Facts:
babratrus | ρ a | Ω fenir | ψ 918 | Λ kliflur
basigir | ρ b | Ω nobomom | ψ 279 | Λ bogri
beflidim | π fupak | ρ d | Ω vabren | ψ 225 | Λ stali ploridul
bivabri | π fupak | ρ a | Ω disuk | ψ 918 | Λ vuva
bogri | ρ a | Ω nobomom | ψ 432 | Λ dumaklas
braflok | ρ a | Ω ploke | ψ 279 | Λ gilok
bramestek | π dibar | ρ a | Ω dibar | ψ 374
brazi | ρ a | Ω nobomom | ψ 163 | Λ dumaklas
bregrik | π skaskim | ρ e | Ω forupla | ψ 163 | Λ kloskem
brinugis | ρ b | Ω tepil | ψ 279 | Λ pleflis soti
broklosten | π travun | ρ b | Ω sagisto | ψ 163 | Λ skastekler
brubruk | ρ a | Ω tritre | ψ 918 | Λ bruro skopo
bruro | ρ b | Ω tritre | ψ 225 | Λ stukepos
bukun | π tritre | ρ d | Ω kosar | ψ 374
buno | ρ a | Ω zesel | ψ 374 | Λ plubruk
butrem | π skaskim | ρ a | Ω pimal | ψ 918 | Λ zagra
dafaflam | π fupak | ρ c | Ω brobusko | ψ 163
dastus | π nobomom | ρ a | Ω fidu | ψ 432
deplil | ρ c | Ω klefal | ψ 163 | Λ grodol kasto
donudrun | ρ a | Ω klefal | ψ 374
dratru | ρ e | Ω nobomom | ψ 374
driku | ρ d | Ω tepil | ψ 279 | Λ trisofel stebrek
drilin | π forupla | ρ d | Ω fenir | ψ 918 | Λ babratrus
dumaklas | ρ a | Ω nobomom | ψ 163
duple | π vabren | ρ b | Ω peflikim | ψ 374 | Λ razu
fefe | π vude | ρ a | Ω dibar | ψ 918
feno | π tritre | ρ a | Ω futritren | ψ 432
fises | π skiskazus | ρ a | Ω klifu | ψ 279 | Λ mevin
fito | π peflikim | ρ b | Ω vabren | ψ 374
flakluk | π vude | ρ d | Ω stupir | ψ 279
flala | π vibas | ρ a | Ω pledro | ψ 225
flatur | ρ b | Ω baveskal | ψ 374
fleful | ρ c | Ω bredu | ψ 432
fliman | ρ b | Ω stiler | ψ 163
funum | π fupak | ρ b | Ω peflikim | ψ 279 | Λ duple
fupak | ρ b | Ω stupir | ψ 374
gadror | π stonin | ρ c | Ω klefal | ψ 225 | Λ grodol
gatrel | ρ a | Ω stupir | ψ 432
gilok | ρ a | Ω ploke | ψ 163
goflon | ρ b | Ω disuk | ψ 918 | Λ vuva
grapa | ρ c | Ω forupla | ψ 918
grego | π stiler | ρ a | Ω pligrum | ψ 163
grodol | π broklosten | ρ a | Ω klefal | ψ 279 | Λ gadror deplil
gruflam | π grekli | ρ d | Ω litus | ψ 163
gudrani | π forupla | ρ e | Ω daskem | ψ 279
gudro | π sagisto | ρ a | Ω dibar | ψ 432
kalel | π skaskim | ρ a | Ω veklim | ψ 279
kalo | ρ b | Ω tritre | ψ 163
kasto | ρ a | Ω klefal | ψ 374 | Λ gadror
kemo | π skaskim | ρ e | Ω daskem | ψ 279 | Λ gudrani
kimar | π kemo | ρ b | Ω forupla | ψ 374 | Λ kloskem
kliflur | π broklosten | ρ d | Ω fenir | ψ 374 | Λ drilin zapos
kloskem | ρ c | Ω forupla | ψ 163
kluzol | π brinugis | ρ e | Ω stupir | ψ 432 | Λ gatrel
lefa | ρ d | Ω klifu | ψ 163
liber | π fliman | ρ a | Ω veklim | ψ 225
mabra | π bredu | ρ b | Ω skaskim | ψ 374 | Λ vude
mevin | ρ a | Ω klifu | ψ 374 | Λ zozan
napus | ρ a | Ω dibar | ψ 279 | Λ gudro
nugri | ρ e | Ω veklim | ψ 374 | Λ kalel
piflur | ρ d | Ω kebren | ψ 918 | Λ stobra
piplik | π fidu | ρ b | Ω stupir | ψ 163 | Λ trika
pleflis | π stobra | ρ c | Ω tepil | ψ 374 | Λ driku
plezatre | ρ b | Ω zesel | ψ 374 | Λ plubruk
plipok | π gruflam | ρ a | Ω boskir | ψ 918
ploridul | π kebren | ρ a | Ω vabren | ψ 918
plostek | π kemo | ρ d | Ω pligrum | ψ 163
plubruk | ρ b | Ω zesel | ψ 279 | Λ plezatre
potrokor | ρ d | Ω kosar | ψ 374
puvir | π stupir | ρ a | Ω fidu | ψ 163
razik | π fenir | ρ a | Ω stokis | ψ 163
razu | ρ b | Ω peflikim | ψ 163 | Λ skiskazus
replas | π vude | ρ a | Ω litus | ψ 225 | Λ suvos skimi
ribe | ρ b | Ω boskir | ψ 163
roker | ρ a | Ω grekli | ψ 374
ruliki | ρ b | Ω stupir | ψ 279 | Λ kluzol
sesin | ρ e | Ω vabren | ψ 279
skastekler | π fenir | ρ c | Ω sagisto | ψ 279
skimi | π vude | ρ c | Ω litus | ψ 163 | Λ truskigres
skiskazus | ρ b | Ω peflikim | ψ 163
skodrum | ρ a | Ω pledro | ψ 432
skopo | ρ c | Ω tritre | ψ 163
skosa | π sagisto | ρ b | Ω litus | ψ 374 | Λ suvos
soflu | ρ c | Ω pligrum | ψ 374
sota | ρ a | Ω ploke | ψ 374 | Λ gilok
soti | ρ b | Ω tepil | ψ 279 | Λ stebrek driku
stali | π bredu | ρ d | Ω vabren | ψ 163
stebrek | ρ b | Ω tepil | ψ 918
stimis | π stupir | ρ b | Ω forupla | ψ 918 | Λ tofom
stobra | ρ a | Ω kebren | ψ 279
stonin | ρ a | Ω stokis | ψ 918
stozo | π beflidim | ρ a | Ω brobusko | ψ 225
stubifi | ρ c | Ω forupla | ψ 279
stukepos | ρ c | Ω tritre | ψ 374
suvos | ρ c | Ω litus | ψ 225
tifatres | ρ c | Ω vabibis | ψ 279
tofom | ρ a | Ω forupla | ψ 225
tostan | ρ a | Ω fidu | ψ 225 | Λ puvir dastus
trelik | π tepil | ρ b | Ω pledro | ψ 374
trika | π stupir | ρ a | Ω stupir | ψ 432
trisofel | π grapa | ρ b | Ω tepil | ψ 374
trofle | ρ a | Ω klifu | ψ 918 | Λ mevin
truskigres | π zesel | ρ a | Ω litus | ψ 163
trutruk | π zevufil | ρ a | Ω vabren | ψ 918 | Λ fito
vafo | π kebren | ρ a | Ω baveskal | ψ 163
veflir | π zevufil | ρ c | Ω vabren | ψ 279
vegrer | π sagisto | ρ c | Ω tritre | ψ 163 | Λ kalo
vibas | ρ a | Ω klifu | ψ 918 | Λ lefa
vude | π skiskazus | ρ a | Ω skaskim | ψ 279
vuva | π samiflu | ρ a | Ω disuk | ψ 225
zabreki | π nobomom | ρ a | Ω lafu | ψ 374
zagra | π broklosten | ρ a | Ω pimal | ψ 163
zapos | ρ b | Ω fenir | ψ 374 | Λ babratrus
zevufil | π fenir | ρ a | Ω brupi | ψ 225
zibro | ρ d | Ω ploke | ψ 225 | Λ gilok
zozan | π samiflu | ρ d | Ω klifu | ψ 918

Known rows:
stozo: [ -7  14  25  -8 -18 -19  -7 -44   7   1 -17  -9   6  22  -9   6   6 -15
  10   1  -5  -7   3  17   9  -2  -6 -36  -3   0   1   3  12   5  -7   0
  22 -11 -12  14  35   9 -18  -7  -1  10 -13 -19  11]
klifu: [ 12  32  34 -11 -37 -14   4 -21  33  -6  17 -14 -25  31 -21  17   1 -11
  17  13 -14  -3  -5  25 -12 -11  22 -22  -2   8  18  -4   9   5  -7   6
   2  -8 -32   2  44 -10 -12 -14   0   4 -10 -22   3]
trofle: [-20  19  33  -2 -20 -18   2 -42 -13   3 -10  -1   2  12  -9  12   4  -8
  21   5  11   0   9  15 -19   1  -4 -52  -5   1  -5  -8  27 -13  -6   0
   9 -12  -9  17  28   1 -25  -2   4  10  -3 -10   8]
grodol: [ -6  13  23 -10 -12 -22   0 -47  14   4 -10  -2  12   6 -11  10   9  -2
  20  13 -12   2   5  15  -3  -4  -5 -40  -1   7   5   2  15  -1  -2   4
  22 -14 -10   9  41  -3 -15  -9  -1  14  -7 -13  14]
broklosten: [  7  20  19  -4  -7 -10  -5 -39  -4   2  -9  -3   7  11  -7   2  11  -2
  11   3   2   4   0  21 -22  -5   1 -44  -3   7  -3 -12  32   6  -7   9
  19  -6  -5  18  32  -4 -20  -4  -9   5 -10 -10   5]
zapos: [ -4   5  23  -8 -13 -18   2 -43   2   0  -5  -2  12   6 -10  -3   9  -3
  16   4  -8   4   1  18 -12 -13   0 -42  -4   6  -4  -8  30  -1  -7  11
  18 -17 -14  13  35  -6 -20  -2 -10   9  -3 -11  12]
fenir: [-12  21  36  -3 -20  10  -4 -18  31  -6  15  -1 -18   9 -12   1   7  -1
  25  35 -10  -7 -14  23 -21  14  17 -26   3   5  12  -7  28 -14  -2  17
   3   1 -45   0  39 -13 -29  -5 -10   8 -19 -10  18]
stokis: [ -1  28  35  -5 -33  -5  -1 -17  35  -6  16 -12 -19  24 -16  10   1  -6
  17  24 -12  -8  -9  21 -14   0  20 -22   4   6  15  -3  14  -1  -5   9
   2  -3 -42  -2  42 -11 -20 -11  -5   5 -14 -18   9]
trika: [ -7   2  22  -9 -13 -25  -1 -42  19  -2 -13  -5  14   6 -12  -1   8 -11
  12   4 -16  -3  -3  19  12 -11  -6 -34   0   6   1   2  11   6 -11   2
  25 -14 -12   4  42   4 -14  -6 -11  11 -13 -14  11]
stiler: [  3  27  35  -8 -31  -3  -3 -19  36  -1  15  -2 -23  22 -17  10   3  -4
  22  32 -13  -4 -12  22 -21  13  20 -24  -1   8  20  -6  18  -9  -6  14
  11  -6 -36  -2  45 -13 -23 -12  -3   8 -12 -17  19]
fliman: [  7   7  22  -5 -11 -12  -6 -35   6   1  -7   5   8   7 -14  -6  10  -4
   9   1  -6   3  -4  22 -15  -6   2 -45  -8   6  -2 -11  27   1 -13   8
  22 -10 -10  10  35   0 -26  -3 -19   7  -5  -9   6]
fleful: [ -1   4  23 -10  -8 -10  -3 -42   4  -5 -11  -4  -6   6  -5   3   4 -11
  23   2  -4  -5   6  25  -4  -2  -2 -41  -3   7   3  -7  17   0  -3   5
   7  -7 -12   5  32   8 -22  -5 -18  12  -9 -13   6]
bregrik: [ 18  17   8 -16 -17  -8 -13 -44  20  -4 -19 -15  -9  17  -1  23  10   1
   7 -12  -1  -9  18  11 -24  -1   3 -58  17   7   6   1  20  11  16   3
  -3 -11 -11   0  28  12 -38 -26 -19  10   9 -15   2]
kloskem: [ 11 -11  13 -16 -16 -15  -8 -49  40   2 -28   1  -1  14  -7  16  12 -10
   9 -16 -19  -1   3  11   2 -13   3 -40   8   8   6  11   7   9   3  13
   7 -28 -25 -16  39   8 -35 -15 -26  12  11 -15  16]
zabreki: [-11   8  24  -2  -5  -5   0 -41  -1   1 -14  -9   5   4  -5   1   8  -6
  20   3  -1   1  -2  21  -5 -16  -2 -39  -3   7  -5  -2  28   0  -6   8
  14 -10 -18   8  34  -2 -17   2 -10   4 -10 -10   7]
zibro: [ -6  27  30  -4  -1  -9  -1 -44 -11  12 -19  -2   0  20  -5   7  -3 -11
  13  10  13   4   4  21 -18   6  -5 -41 -11  -4   4  -1  22 -10  -8  -7
  11  17  -8  22  26   4 -26  -2   4  10  -7 -14   6]
soti: [ -4  18  30 -13  -4  -8 -27 -68   7 -13  20  -5 -12   4 -10  16  20  -9
  16  -2  30 -16 -26  28 -17 -12 -24 -51  15   7  -9 -15  30  14 -42  -8
  25  -7  -8  12  51   0 -26  18   1  -6   9 -16   4]
dratru: [-20  -4  20  -1 -12  -3 -13 -28   5 -10 -10  -2  -4  -5  -1   2  12  -7
  25   7   2 -20   6  26   0   8  -1 -48  11   9  -3  -9  20  -2   2   8
  10 -13 -15  -1  30  15 -27  -9 -30  14 -21  -5  11]
bukun: [-13  12  27   1  -3 -13   4 -43   5   8 -17  -4   5   6 -10   5   2  -7
  18   3   0   5  -1  18  -3 -19  -4 -37  -8   3   3   6  15   1 -11  -1
  16   3 -17   6  36   1 -20  -2  -5   6  -9  -8   6]

Rows:
No name comes twice in this set of rows, the named rows included.
[-21 -11  37 -14 -14 -12 -23 -71  16 -22  22   0  -9   1 -16  12  20 -19
  23  -6  14 -18 -35  22   9 -24 -28 -44   8   6 -16  -6  24  11 -48   0
  26 -29 -26  -2  55   1 -24  24   2  -4  12 -19  16]  stebrek
[ -2   2  28 -17 -11 -16 -23 -69  20 -17  20 -11  -9   9 -16  14  20 -17
  12 -16  13 -14 -30  29   7 -38 -20 -38  15  10 -10  -8  17  29 -45  -7
  25 -21 -15   3  56   1 -18  17  -3  -7  10 -22   0]  trisofel
[  6  32  31 -19   1  -6 -27 -73   3  -4  26   7 -13   3 -11  22  20   2
  23  11  31  -9 -21  22 -37   2 -24 -56  14   8  -1 -20  37   6 -34  -7
  28  -3   1  21  49  -3 -32  13  11   2  14 -13  11]  brinugis
[-16  14  28  -9 -20 -10  -5 -55   9   2 -12  -7  12  12  -9  16  11   7
   6  -1   3   0   5  -6 -31   4  -7 -63   6  -4  -9   8  34 -14   6   8
  11 -21 -22  11  25  -9 -42  -9   8   9  17 -16  17]  stimis
[-29  -5  36  -3 -19 -27   7 -39  -8  -5  -1  -1  10   3 -14  -4   3 -19
  37  10 -11  -2   1  25  22 -16  -9 -34 -16  11  -7  -7  14  -6 -15   2
  23 -22 -16   8  42   2   6   6   1  11 -21 -15  11]  ploridul
[-16  19  29 -10   0 -24   5 -53  12  11 -11  -1  15   4 -13  11   4  -2
  25  18  -7   4   2  14   1  -8  -8 -34   0   6   6   5  16  -2  -1  -3
  21   2 -13   7  44  -2 -19  -5   6  18  -8  -8  14]  flakluk
[ -3 -13  21  -9 -17  -7  -8 -45  13  -1 -35  -9  -4  22  -5   8   8 -18
  -1 -23  -7   3  -8  10  -1 -14  -3 -41  -7  -5  -8  13  16   1  -8  14
   8 -26 -27   2  25   8 -35  -2 -15   2  12 -22  18]  tofom

The same objects again, as new rows of numbers:
Known rows:
ploridul: [  0   1   7 -24  12  -1  18 -14 -34   4 -14   3 -33 -11]
tofom: [-36 -23  14 -25  35 -13  23  16  17   0 -14   4  -4   9]
lafu: [-21  22   7 -24   7  10 -12 -42   8   9 -23  25  -6 -14]
brobusko: [-23  21   8 -24   6  10 -10 -44   9   9 -21  24  -6 -15]
basigir: [ -6  12  -9 -37  11  -1  26 -25   2   5 -34   2  -5  15]
dibar: [-23  19   9 -28   7  10 -11 -42   9   6 -25  24  -6 -18]
gudro: [ -9  -8  24 -31  20  -4  13 -15 -12  10  -4  16 -20  10]
butrem: [-10  22   1 -46  30   7   6 -20   2  14  -9  10 -12   8]
stubifi: [-19  -8  22 -43  40 -13  13   0  22  11  -4   3   4  11]
zapos: [-22  22  10 -45   9  -8  25 -24  -2   9 -19   5 -18  -2]
grodol: [  1  -7  -1 -22  30 -15  20 -38   7  12 -21  -6 -16  -5]
flala: [ -5  -1   1 -30  18  -5  14 -20   0   9  -9  -1  -9  -1]
sagisto: [-23  17   9 -28   5   7 -11 -43   9   3 -25  26  -4 -21]
stali: [  4  -9   1 -24   4   1  19 -20 -35   3  -8  11 -28  -9]
napus: [  0   9   0 -41  18   2  14 -16   3   9 -17   3  -5   8]
suvos: [-12 -21   2 -18  32  -9  16   0  -9   0 -14  -3 -11  -6]
kalel: [ -8  -5   4 -24  28 -10   9  -1  -7   6   0  18 -14   5]
vafo: [ -7  -1   8 -35  20  -1  13 -24  -1  10  -8   6 -13   3]
plipok: [-13  10  12 -38  24   0  11 -21  -1  14 -13   2 -18   0]

Rows:
No name comes twice in this set of rows, the named rows included.
[  4  -2   8 -33  28  -4  11 -17  -2   8  -8   1  -5   0]  tifatres
[-28 -19  29 -40  39 -12  12  -5  16   9   1   7  -3   9]  kloskem
[-20  17  -6 -39  16   6  27 -30   3   6 -46  -1 -13  11]  goflon
[ -4  -5  11 -32  26   0   4 -25  -5  16  -6  -4 -12   3]  dafaflam
[ -5  21  -2 -22  -2  11  -9 -51  -9   4 -26  21 -15 -25]  vabren
[ -5  14  -6 -36   7  -1  22 -30   2  13 -30   1  -9  17]  funum
[-11  -6   7 -41  16  -2  19 -25  -1  10 -12  12 -14  -2]  gruflam
[ -4  18   1 -30   0 -11  25 -32 -31   6 -16   3 -35 -15]  fito
[-16   3  24 -40  30 -10   8  -9  -9   8   3   1 -19 -16]  stukepos
[-40  28   5 -54  32  -5  23 -15  27  17 -22   8  -4  21]  kimar
[ -5   8 -10 -24  27  16  36  -7   4   0 -24  -8  -6  12]  replas
[-17   3   4 -31  33 -12  21 -40   9  11 -25  -8 -22 -20]  kasto
[-22  10   7 -47   9 -12  24 -27  -1   4 -30   1 -18  -9]  fupak
[ 13   3 -20 -32   1   9  18 -26 -23   8 -23  -4 -16  -7]  beflidim

Now the same objects, written a new way:
Known rows:
bivabri: [-32  25 -26 -14 -12  -9  13 -11 -23 -19   7 -18  -5  22]
dastus: [-49  12 -28 -16 -26   9  15  -1 -39 -18 -25 -25 -15  39]
tostan: [-38  20 -42 -13  -2  -6  15 -21 -25 -10  10 -24 -12  18]
stimis: [-35  17 -14 -32 -15  -3  -6 -26  -3 -16 -10 -13 -23  18]
deplil: [-38   4 -32 -21  -6  -4   7  -4 -33 -10  -7 -17 -19  13]
fises: [-34  13 -16  -8 -29 -18   8  -9 -18 -20  14 -28  -4  27]
lefa: [-43   6 -36 -25  -9  10  17   3 -36 -17 -23  -9 -17  31]
zozan: [-34  11 -38 -27 -24  -4  12  -1 -27 -26 -29  -6  -9  29]
potrokor: [-40   9 -30 -22  -6   2  14   0 -27 -19  -8  -9 -12  22]
brazi: [-32  17 -33 -13  -4  -6  13  -4 -28 -12   8 -23 -18  21]
dratru: [-39   8 -28 -14  -8   5  11  -8 -28 -19 -14 -12 -14  20]
gilok: [-37  12 -39 -17 -10  18  17   4 -39 -19 -28 -18 -16  36]
sota: [-29  18 -31 -10  -2 -10  12  -6 -18 -15  14 -25 -14  19]
razik: [-44  23 -28 -16 -12   3  14  -2 -34 -16 -12 -25 -17  25]
ruliki: [-36  -3 -12 -10 -24  -8  -1 -18 -15 -23   3 -14  -9  20]
liber: [-40  26 -51 -19 -17   2  12 -18 -30 -22 -15 -14 -14  26]
brupi: [-54  11 -34  14 -33  36  -3  18 -10   7   0  21 -18   8]
pligrum: [-50  10 -34  15 -33  34  -4  18 -10   8   0  22 -19   9]
samiflu: [-46   7 -44  16 -28  36  -7  16  -5   0   0  32 -21  13]

Rows:
No name comes twice in this set of rows, the named rows included.
[-41  19 -33 -24 -15  -4  12  -1 -37 -17 -14  -8 -17  21]  plostek
[-48   6 -46  -4 -17  -3  25  13 -61 -25 -33 -11  -8  16]  stali
[-47  -1 -16 -10 -35   6   8  -6 -24 -26 -27 -16  -6  32]  gudrani
[-42  15 -24 -24  -8 -10   5  -8 -38 -12  -4 -13 -18  10]  vegrer
[-42  -6 -29 -14  -6  21   9  -6 -41 -13 -30 -14 -19  23]  skiskazus
[-35  10 -26 -12  -5  -3   9 -11 -26 -18   0 -15 -14  13]  nugri
[-38  13 -21 -16  -8  -6   1 -14 -31 -15  -4 -16 -23   8]  piplik
[-30   8 -22  -4 -22 -19   9  -9 -11 -21  25 -26  -4  27]  braflok
[-42   5 -28 -24  -6   2   7  -5 -33 -19 -13  -8 -13  16]  soflu
[-45  17 -29 -12 -24  -1  11  -4 -32 -20  -7 -25 -16  33]  feno

